Here is a tiny trained network, its code and every weight. The questions are about switching its units off for an input and a class, where a switched-off unit gives its printed mean instead of its output.

import numpy as np


def w(rows, s, z=0):
    codes = np.array(rows[::2]) - 128.0
    scale = np.full(codes.shape[1], s)
    scale[-1] = z or s
    return codes * scale


def norm(h):
    return h / np.sqrt((h * h).mean(-1, keepdims=True) + 1e-5)


def f(y):
    return y / 2 * (1 + np.tanh(0.7978845608 * (y + 0.044715 * y**3)))


def log_softmax(a):
    a = a - a.max(-1, keepdims=True)
    return a - np.log(np.exp(a).sum(-1, keepdims=True))


def net(x, mask):
    res = np.array(x, float).reshape(1, 3) / 4 @ E
    u = 0
    for l in range(2):
        y = f(norm(res) @ A[l][:, :-1].T + A[l][:, -1])
        res = res + np.where(mask[u : u + 10], y, B[l][:, -1]) @ B[l][:, :-1]
        u += 10
    return log_softmax(norm(res)[-1] @ U[:, :-1].T + U[:, -1])


A, B = {}, {}
E = w([
[160,108,85,117,125,133,221,138,158,220],'x0',
[113,159,98,118,127,114,209,140,179,29],'x1',
[114,79,139,131,127,254,153,106,63,147],'x2',
],0.0097)
A[0] = w([
[127,129,129,131,123,124,211,123,129,74,79],'L0N0',
[123,127,129,125,130,190,80,126,115,108,93],'L0N1',
[120,139,133,127,126,92,30,124,121,4,53],'L0N2',
[133,128,116,131,131,135,227,131,151,43,73],'L0N3',
[134,138,119,128,130,40,178,123,146,190,156],'L0N4',
[125,138,115,123,130,3,166,137,169,70,107],'L0N5',
[139,129,120,126,132,16,70,123,150,120,2],'L0N6',
[128,142,133,132,127,4,115,134,155,113,57],'L0N7',
[120,127,132,140,130,152,150,127,125,99,27],'L0N8',
[134,124,134,124,133,161,96,122,113,109,138],'L0N9',
],0.023,0.007)
B[0] = w([
[95,160,102,92,114,123,198,66,163,127,189],'L0N0',
[117,116,128,133,103,139,79,86,127,110,168],'L0N1',
[148,20,166,161,189,82,147,156,228,120,250],'L0N2',
[63,209,96,64,139,178,143,82,196,71,220],'L0N3',
[156,115,124,109,134,105,148,159,168,172,215],'L0N4',
[245,205,89,197,114,82,117,19,135,115,243],'L0N5',
[136,176,142,142,83,105,86,248,18,147,212],'L0N6',
[37,149,156,59,64,189,136,196,6,142,221],'L0N7',
[112,137,197,126,48,87,142,175,101,150,142],'L0N8',
[132,122,189,151,136,153,179,93,109,104,159],'L0N9',
],0.026,0.023)
A[1] = w([
[105,16,142,180,190,125,98,145,171,110,2],'L1N0',
[29,131,165,75,141,150,114,97,103,157,93],'L1N1',
[139,165,74,130,145,137,151,55,146,112,49],'L1N2',
[69,117,109,75,134,178,144,151,131,107,96],'L1N3',
[162,55,147,91,167,112,149,174,199,168,96],'L1N4',
[125,99,136,156,126,178,67,114,47,145,112],'L1N5',
[152,58,111,146,159,101,133,148,167,90,70],'L1N6',
[152,104,74,144,136,181,77,69,84,109,101],'L1N7',
[118,72,69,135,143,104,134,123,162,213,93],'L1N8',
[5,157,93,55,168,192,134,167,105,97,66],'L1N9',
],0.025,0.0049)
B[1] = w([
[72,92,233,193,208,89,143,124,163,64,228],'L1N0',
[45,74,109,113,169,200,136,162,37,152,177],'L1N1',
[110,153,78,37,187,149,105,112,185,99,233],'L1N2',
[93,74,172,142,49,147,104,159,80,134,163],'L1N3',
[185,47,127,184,103,165,122,115,183,164,254],'L1N4',
[186,145,79,165,179,91,90,39,87,101,203],'L1N5',
[68,131,191,182,187,122,103,163,147,135,203],'L1N6',
[146,129,87,119,151,154,120,74,81,179,163],'L1N7',
[138,114,61,111,105,194,121,186,168,163,186],'L1N8',
[102,30,214,151,5,137,155,161,34,143,187],'L1N9',
],0.022,0.016)
U = w([
[166,177,133,130,89,80,91,222,7,158,141],'0',
[95,141,132,115,139,110,123,124,123,157,2],'1',
[134,228,75,67,121,125,163,54,190,89,164],'2',
[33,90,154,69,71,188,164,111,103,115,160],'3',
[138,103,98,151,173,161,98,51,44,147,141],'4',
[172,75,87,139,107,178,123,152,161,194,137],'5',
[114,76,215,196,193,92,121,131,166,88,164],'6',
],0.016,0.007)

Each question gives the input, the list of numbers given to net, and the class t.
The units are the neurons (one row each of A and B). Each row of codes is followed by its name. A weight is (code - 128) times the scale printed after its matrix; where a second scale follows, it is the last column's (A, B and U).
mask holds one flag per neuron, layer by layer. A switched-off neuron (its flag False) gives its mean, the last column of its row in B, instead of its output. The means were averaged over made-up inputs and are rounded, as every weight is.
A unit's drop is (log p(t) with every unit on - log p(t) with that unit switched off) / (log p(t) with every unit on - log p(t) with every unit switched off).
The circuit of an input: a set's keep is (log p(t) with only the set's units on - log p(t) with every unit switched off) / (log p(t) with every unit on - log p(t) with every unit switched off). Starting from the 12 units with the biggest drops (on a tie, the unit counted first), units are removed one at a time, each time the one whose removal leaves the highest keep (on an exact tie, the one counted first), for as long as the keep stays at least 0.8.
units of the circuit, in order: the units of the circuit, biggest drop first
most important unit: the unit with the biggest drop
k most important neurons: the k neurons with the biggest drops, biggest first
k most important neurons of layer l: the k neurons of layer l with the biggest drops, biggest first
drop when u is switched off: that unit's drop, to one decimal
input [-6,-8,-6], class 0: most important unit	L0N6
input [6,-5,0], class 5: 2 most important neurons	(L0N2 L0N7)
input [8,2,4], class 3: 2 most important neurons	(L0N5 L0N2)
input [0,-6,-1], class 4: 4 most important neurons	(L0N2 L0N3 L1N5 L0N4)
input [8,0,-3], class 5: 2 most important neurons	(L0N4 L0N3)
input [7,-5,8], class 4: 3 most important neurons	(L0N2 L0N4 L0N3)
input [6,-3,5], class 5: 4 most important neurons	(L0N6 L0N3 L0N2 L0N7)
input [0,-5,0], class 4: 3 most important neurons	(L0N2 L0N4 L0N3)
input [1,-6,8], class 4: 4 most important neurons of layer 0	(L0N2 L0N3 L0N7 L0N5)
input [6,1,-6], class 0: 2 most important neurons	(L0N7 L0N6)
input [8,-3,6], class 5: 2 most important neurons	(L0N3 L0N7)
input [-2,-3,6], class 4: 2 most important neurons	(L0N2 L0N3)
input [6,4,5], class 3: 2 most important neurons	(L0N5 L1N9)
input [3,7,-8], class 2: most important unit	L0N5
input [-5,6,6], class 3: 3 most important neurons	(L0N5 L0N3 L0N0)
input [0,-2,2], class 4: 4 most important neurons of layer 0	(L0N2 L0N3 L0N7 L0N5)
input [0,4,-6], class 2: 3 most important neurons of layer 0	(L0N5 L0N3 L0N0)
input [-2,-5,7], class 4: 3 most important neurons of layer 0	(L0N2 L0N3 L0N7)
input [7,-7,5], class 5: 3 most important neurons of layer 0	(L0N3 L0N6 L0N7)
input [0,3,-5], class 0: units of the circuit, in order	(L0N6)
input [0,-2,7], class 4: 3 most important neurons of layer 0	(L0N2 L0N3 L0N7)
input [6,2,5], class 3: 2 most important neurons of layer 0	(L0N5 L0N2)
input [6,-4,1], class 5: 3 most important neurons of layer 0	(L0N2 L0N7 L0N5)
input [1,1,7], class 3: drop when L0N5 is switched off	2.7
